Below are the code and all the weights of a small trained network. Each question names an input and a target symbol and asks about switching units off, where a switched-off unit gives its printed mean instead of its output.

import numpy as np


def w(rows, s, z=0):
    codes = np.array(rows[::2]) - 128.0
    scale = np.full(codes.shape[1], s)
    scale[-1] = z or s
    return codes * scale


def f(y):
    return y / 2 * (1 + np.tanh(0.7978845608 * (y + 0.044715 * y**3)))


def softmax(a):
    e = np.exp(a - a.max(-1, keepdims=True))
    return e / e.sum(-1, keepdims=True)


def log_softmax(a):
    a = a - a.max(-1, keepdims=True)
    return a - np.log(np.exp(a).sum(-1, keepdims=True))


def net(x, mask):
    ids = ['ΘΛΠΦαβγδζηστψω'.index(c) for c in x.split()]
    T = len(ids)
    res = E[ids] + P[:T]
    u = 0
    for l in range(2):
        q, k, v = (res @ M[l].T for M in (Q, K, V))
        z = softmax(np.where(np.tri(T) > 0, q @ k.T / 2**0.5, -1e9)) @ v
        res = res + np.where(mask[u], z, O[l][:, -1]) @ O[l][:, :-1]
        u += 1
        y = f(res @ A[l][:, :-1].T + A[l][:, -1])
        res = res + np.where(mask[u : u + 8], y, B[l][:, -1]) @ B[l][:, :-1]
        u += 8
    return log_softmax(res[-1] @ U[:, :-1].T + U[:, -1])


Q, K, V, O, A, B = {}, {}, {}, {}, {}, {}
E = w([
[148,137,154,114,130,135,57,61],'Θ',
[161,119,184,105,144,152,75,42],'Λ',
[183,99,106,122,132,77,72,81],'Π',
[124,64,72,139,97,66,74,149],'Φ',
[121,149,142,134,99,158,129,89],'α',
[124,86,145,99,98,113,75,80],'β',
[144,112,131,129,114,122,151,106],'γ',
[126,111,181,128,141,159,156,111],'δ',
[159,122,115,162,150,101,143,140],'ζ',
[142,125,114,196,148,131,72,113],'η',
[26,66,224,109,128,164,81,158],'σ',
[89,157,167,158,165,127,140,191],'τ',
[115,157,151,128,122,117,210,147],'ψ',
[93,252,220,104,119,172,190,105],'ω',
],0.016)
P = w([
[162,177,132,136,123,138,170,125],'0',
[133,155,115,108,142,137,153,144],'1',
[120,168,156,148,135,98,160,111],'2',
[193,144,167,131,72,135,133,178],'3',
[135,135,100,89,147,153,135,167],'4',
[102,149,171,161,127,71,144,97],'5',
[186,123,178,150,57,120,121,175],'6',
[141,129,89,84,151,179,129,169],'7',
[87,128,176,186,114,49,134,81],'8',
[191,103,190,173,32,112,106,175],'9',
[146,130,88,72,161,202,118,170],'10',
[66,100,180,221,100,28,127,70],'11',
[194,78,206,197,6,105,86,178],'12',
[146,128,86,80,153,188,139,170],'13',
],0.014)
Q[0] = w([
[85,109,211,250,124,39,160,49],'L0H1',
[244,127,205,154,15,150,93,208],'L0H1',
],0.021)
K[0] = w([
[120,122,49,54,174,191,116,130],'L0H1',
[125,46,148,180,129,128,2,89],'L0H1',
],0.027)
V[0] = w([
[140,203,112,218,190,143,16,156],'L0H1',
[83,235,49,92,26,130,5,75],'L0H1',
],0.013)
O[0] = w([
[134,214,208,82,249,83,19,187,254],'L0H1',
[87,207,28,134,2,122,39,113,137],'L0H1',
],0.0088,0.00063)
A[0] = w([
[83,75,107,42,125,178,98,111,163],'L0N1',
[135,114,49,73,181,177,120,117,79],'L0N2',
[77,101,65,161,183,215,101,163,159],'L0N3',
[103,175,188,102,79,96,176,146,30],'L0N4',
[133,168,109,149,113,180,147,184,72],'L0N5',
[139,187,133,83,121,162,177,138,58],'L0N6',
[5,183,93,204,200,187,174,153,3],'L0N7',
[84,149,24,37,159,137,172,185,74],'L0N8',
],0.011,0.0039)
B[0] = w([
[149,134,92,196,91,189,172,86,242],'L0N1',
[154,43,95,136,76,104,133,134,216],'L0N2',
[160,169,170,160,250,124,59,190,211],'L0N3',
[146,138,86,183,166,99,97,184,252],'L0N4',
[130,92,185,67,117,134,156,127,162],'L0N5',
[75,43,70,153,96,115,121,141,191],'L0N6',
[52,124,151,47,92,94,135,94,187],'L0N7',
[103,54,126,104,112,100,195,113,184],'L0N8',
],0.012,0.0023)
Q[1] = w([
[98,146,226,156,51,47,146,133],'L1H1',
[249,105,123,121,91,225,86,228],'L1H1',
],0.021)
K[1] = w([
[136,17,59,86,187,200,17,82],'L1H1',
[141,57,240,251,65,47,41,84],'L1H1',
],0.015)
V[1] = w([
[106,147,86,146,128,61,190,223],'L1H1',
[2,132,174,177,122,232,130,207],'L1H1',
],0.018)
O[1] = w([
[44,64,144,109,112,119,85,120,2],'L1H1',
[131,138,102,96,157,248,101,76,56],'L1H1',
],0.016,0.00079)
A[1] = w([
[80,80,89,165,93,163,197,92,115],'L1N1',
[145,106,115,131,70,67,182,52,27],'L1N2',
[91,167,240,176,112,170,174,191,95],'L1N3',
[140,102,164,128,209,156,219,109,103],'L1N4',
[145,103,211,143,179,103,208,102,127],'L1N5',
[94,133,7,122,78,180,98,100,136],'L1N6',
[141,180,102,173,78,108,133,123,3],'L1N7',
[131,75,28,140,91,131,180,145,159],'L1N8',
],0.011,0.0079)
B[1] = w([
[207,170,75,94,181,104,91,81,218],'L1N1',
[130,80,8,163,157,142,136,152,206],'L1N2',
[164,71,77,157,112,175,108,114,188],'L1N3',
[177,62,169,175,75,98,93,116,201],'L1N4',
[137,190,147,91,143,141,194,162,204],'L1N5',
[63,141,132,141,112,100,169,210,249],'L1N6',
[108,104,157,4,101,152,107,99,226],'L1N7',
[87,129,155,145,116,137,141,92,187],'L1N8',
],0.016,0.018)
U = w([
[125,183,163,65,82,78,34,145,101],'Θ',
[149,185,127,53,188,193,160,146,81],'Λ',
[146,119,93,90,165,73,106,200,2],'Π',
[88,138,139,177,63,20,72,124,182],'Φ',
[71,255,146,175,53,98,151,108,248],'α',
[78,151,71,119,41,192,154,43,112],'β',
[131,192,51,182,209,124,184,92,153],'γ',
[163,152,156,153,122,91,157,61,138],'δ',
[80,127,235,103,168,43,217,133,190],'ζ',
[173,228,153,152,224,57,17,226,215],'η',
[150,150,90,178,133,232,123,181,127],'σ',
[87,94,188,77,155,163,96,148,94],'τ',
[121,97,121,69,224,80,93,96,75],'ψ',
[86,153,80,92,202,166,109,161,84],'ω',
],0.0053,0.0082)

Each question gives the input, a string of symbols that net reads in full, and the target symbol t.
The units are the heads (2 rows each of Q, K, V and O) and the neurons (one row each of A and B). Each row of codes is followed by its name. A weight is (code - 128) times the scale printed after its matrix; where a second scale follows, it is the last column's (O, A, B and U).
mask holds one flag per unit, layer by layer, with each layer's heads first. A switched-off unit (its flag False) gives its mean, the last column of its rows in O or B, instead of its output. The means were averaged over made-up inputs and are rounded, as every weight is.
A unit's drop is (log p(t) with every unit on - log p(t) with that unit switched off) / (log p(t) with every unit on - log p(t) with every unit switched off).
The circuit of an input: a set's keep is (log p(t) with only the set's units on - log p(t) with every unit switched off) / (log p(t) with every unit on - log p(t) with every unit switched off). Starting from the 12 units with the biggest drops (on a tie, the unit counted first), units are removed one at a time, each time the one whose removal leaves the highest keep (on an exact tie, the one counted first), for as long as the keep stays at least 0.8.
circuit, biggest first: the units of the circuit, biggest drop first
most important unit: the unit with the biggest drop
k most important neurons: the k neurons with the biggest drops, biggest first
k most important neurons of layer l: the k neurons of layer l with the biggest drops, biggest first
input δ δ α γ γ, target γ: circuit, biggest first	(L0H1; L1N7; L1N1)
input ω η ω ζ η, target ω: circuit, biggest first	(L1H1; L0N4; L1N6; L1N1)
input σ ζ Λ η Φ α ζ γ δ ζ γ ζ, target γ: circuit, biggest first	(L0H1; L1N2; L1N7)
input ψ ζ ζ Θ Π ζ α ω ψ τ Φ ζ, target Φ: circuit, biggest first	(L0H1; L1H1)
input τ δ α β ζ σ ζ γ ω α σ Θ, target σ: circuit, biggest first	(L1H1; L1N7)
input ψ β ψ σ ψ α γ ζ δ τ ψ σ, target ψ: circuit, biggest first	(L1N1; L1H1; L0H1)
input δ α Φ Φ η η ω, target η: circuit, biggest first	(L0H1)
input γ Π η α Λ γ Θ, target Θ: circuit, biggest first	(L0H1; L1N7; L1H1)
input η η β ω ψ ψ ζ γ β Φ Θ, target β: circuit, biggest first	(L0N1; L0H1)
input Θ δ β γ Φ ψ Θ γ ψ Θ Θ, target ψ: circuit, biggest first	(L1H1; L1N1; L0H1)
input Θ Π Φ Λ δ γ β α ψ Φ β ζ ζ, target β: 2 most important neurons of layer 1	(L1N7; L1N6)
input Π η σ ζ β τ Θ η α η β σ η τ, target τ: 2 most important neurons	(L0N7; L0N3)
input β ω α γ β η ζ Π Λ γ α Π ω, target Π: 2 most important neurons	(L1N3; L1N7)
input β η η Φ ζ σ, target ζ: 2 most important neurons	(L1N5; L1N2)
input Φ ψ ψ ψ β η ζ σ, target σ: 3 most important neurons	(L1N3; L0N3; L0N1)
input σ δ δ ζ δ, target ζ: most important unit	L1N5
input β β η γ α α γ ζ Π, target ζ: 2 most important neurons	(L1N1; L1N5)
input Π δ ψ Π β ψ γ α ζ, target α: 2 most important neurons	(L1N2; L1N6)
input δ Λ δ ω δ Φ σ ζ Φ, target ζ: 2 most important neurons	(L1N1; L1N5)
input η ψ η η σ Θ τ σ η α Φ Λ ω γ, target ω: most important neuron	(L0N4)
